Here is a tiny trained network, its code and every weight. The questions are about switching its units off for an input and a target symbol, where a switched-off unit gives its printed mean instead of its output.

import numpy as np


def w(rows, s, z=0):
    codes = np.array(rows[::2]) - 128.0
    scale = np.full(codes.shape[1], s)
    scale[-1] = z or s
    return codes * scale


def norm(h):
    return h / np.sqrt((h * h).mean(-1, keepdims=True) + 1e-5)


def softmax(a):
    e = np.exp(a - a.max(-1, keepdims=True))
    return e / e.sum(-1, keepdims=True)


def log_softmax(a):
    a = a - a.max(-1, keepdims=True)
    return a - np.log(np.exp(a).sum(-1, keepdims=True))


def net(x, mask):
    ids = ['Ψαβγζηθμπτω'.index(c) for c in x.split()]
    T = len(ids)
    res = E[ids] + P[:T]
    u = 0
    for l in range(2):
        r = norm(res)
        for j in range(3):
            rows = slice(2 * j, 2 * j + 2)
            q, k, v = (r @ M[l][rows].T for M in (Q, K, V))
            z = softmax(np.where(np.tri(T) > 0, q @ k.T / 2**0.5, -1e9)) @ v
            o = O[l][rows]
            res = res + np.where(mask[u + j], z, o[:, -1]) @ o[:, :-1]
        u += 3
    return log_softmax(norm(res)[-1] @ U[:, :-1].T + U[:, -1])


Q, K, V, O = {}, {}, {}, {}
E = w([
[150,70,182,105,63],'Ψ',
[151,111,208,159,149],'α',
[64,92,111,251,103],'β',
[83,149,165,148,91],'γ',
[138,30,121,198,186],'ζ',
[137,88,119,151,62],'η',
[162,93,204,229,84],'θ',
[147,118,165,149,56],'μ',
[55,165,65,175,183],'π',
[63,105,79,41,147],'τ',
[122,87,56,91,102],'ω',
],0.021)
P = w([
[210,100,149,157,178],'0',
[62,170,139,190,65],'1',
[184,153,143,115,139],'2',
[40,99,156,125,61],'3',
[186,149,141,101,138],'4',
[5,48,183,139,20],'5',
[185,147,136,93,140],'6',
],0.015)
Q[0] = w([
[96,35,132,145,93],'0.h1',
[168,113,159,136,246],'0.h1',
[221,60,134,103,190],'0.h2',
[52,64,202,106,65],'0.h2',
[157,200,124,143,99],'0.h3',
[103,104,120,178,71],'0.h3',
],0.012)
K[0] = w([
[3,107,144,80,123],'0.h1',
[154,150,73,92,81],'0.h1',
[166,186,135,68,67],'0.h2',
[27,7,88,134,91],'0.h2',
[219,143,137,138,104],'0.h3',
[144,122,123,190,21],'0.h3',
],0.013)
V[0] = w([
[209,166,173,172,137],'0.h1',
[52,181,92,135,220],'0.h1',
[33,2,154,224,182],'0.h2',
[162,189,77,148,104],'0.h2',
[227,127,161,148,78],'0.h3',
[96,28,135,89,148],'0.h3',
],0.009)
O[0] = w([
[71,141,142,36,93,95],'0.h1',
[180,66,167,93,100,105],'0.h1',
[110,190,113,93,2,255],'0.h2',
[113,92,130,116,172,113],'0.h2',
[171,136,56,162,93,133],'0.h3',
[71,150,158,113,128,158],'0.h3',
],0.0094,0.0073)
Q[1] = w([
[220,248,121,112,220],'1.h1',
[48,93,43,159,152],'1.h1',
[200,185,119,156,161],'1.h2',
[95,127,63,119,175],'1.h2',
[88,72,146,147,102],'1.h3',
[159,50,139,92,151],'1.h3',
],0.012)
K[1] = w([
[239,247,169,203,199],'1.h1',
[80,87,55,54,208],'1.h1',
[109,201,63,137,126],'1.h2',
[129,107,82,167,178],'1.h2',
[48,209,185,134,32],'1.h3',
[133,67,101,148,188],'1.h3',
],0.011)
V[1] = w([
[69,154,235,84,139],'1.h1',
[2,42,77,82,101],'1.h1',
[122,117,19,123,173],'1.h2',
[31,206,144,179,127],'1.h2',
[181,46,227,112,88],'1.h3',
[64,135,145,156,54],'1.h3',
],0.0093)
O[1] = w([
[215,230,155,208,1,78],'1.h1',
[54,52,97,199,155,255],'1.h1',
[206,226,105,163,111,121],'1.h2',
[56,150,10,132,181,138],'1.h2',
[71,183,14,142,235,116],'1.h3',
[154,90,209,202,173,247],'1.h3',
],0.0074,0.0064)
U = w([
[74,189,71,154,181,180],'Ψ',
[28,143,158,48,166,153],'α',
[141,150,67,101,74,141],'β',
[111,168,161,102,159,254],'γ',
[64,181,112,76,75,134],'ζ',
[94,130,67,190,136,76],'η',
[102,105,61,76,151,218],'θ',
[137,96,4,190,109,9],'μ',
[139,69,213,78,109,102],'π',
[168,123,146,206,144,98],'τ',
[69,63,160,196,233,70],'ω',
],0.017,0.0084)

Each question gives the input, a string of symbols that net reads in full, and the target symbol t.
The units are the heads (2 rows each of Q, K, V and O). Each row of codes is followed by its name. A weight is (code - 128) times the scale printed after its matrix; where a second scale follows, it is the last column's (O and U).
mask holds one flag per head, layer by layer. A switched-off head (its flag False) gives its mean, the last column of its rows in O, instead of its output. The means were averaged over made-up inputs and are rounded, as every weight is.
A unit's drop is (log p(t) with every unit on - log p(t) with that unit switched off) / (log p(t) with every unit on - log p(t) with every unit switched off).
The circuit of an input: a set's keep is (log p(t) with only the set's units on - log p(t) with every unit switched off) / (log p(t) with every unit on - log p(t) with every unit switched off). Starting from all 6 units, units are removed one at a time, each time the one whose removal leaves the highest keep (on an exact tie, the one counted first), for as long as the keep stays at least 0.8.
circuit, biggest first: the units of the circuit, biggest drop first
unit that matters most: the unit with the biggest drop
heads that matter: for each layer, one digit per head in row order, 1 if its drop is at least 0.15 and else 0, layers parted by /
drop of u: that unit's drop, to one decimal
input ω ζ β α, target ζ: circuit, biggest first => 0.h2
input π π η η, target π: circuit, biggest first => 0.h1; 1.h2
input μ ω π ω, target ω: circuit, biggest first => 1.h1; 0.h1
input ζ τ θ ζ α θ μ, target β: circuit, biggest first => 0.h3; 1.h1
input η π ω η, target π: circuit, biggest first => 0.h1; 1.h3
input ω β β ω π η, target ω: circuit, biggest first => 1.h3; 1.h1
input μ ω ω π ω ω, target π: circuit, biggest first => 0.h1; 1.h3
input π π Ψ ω, target π: circuit, biggest first => 1.h2; 0.h1
input τ ω α, target γ: heads that matter => 000 / 101
input η ω η ω η θ, target ω: heads that matter => 100 / 100
input η ω ω γ, target ω: heads that matter => 010 / 001
input ζ ω ω π ζ ζ, target π: circuit, biggest first => 0.h2; 1.h3
input π α ω α ω η μ, target β: heads that matter => 001 / 101
input ω ζ ω ζ μ τ, target ζ: unit that matters most => 0.h2
input ω η τ ω μ α, target ω: heads that matter => 000 / 000
input π μ τ Ψ η, target μ: drop of 0.h3 => 0.8
input π ζ γ α, target ζ: drop of 0.h2 => 1.0
input ω ω β η, target ω: drop of 0.h3 => 0.1
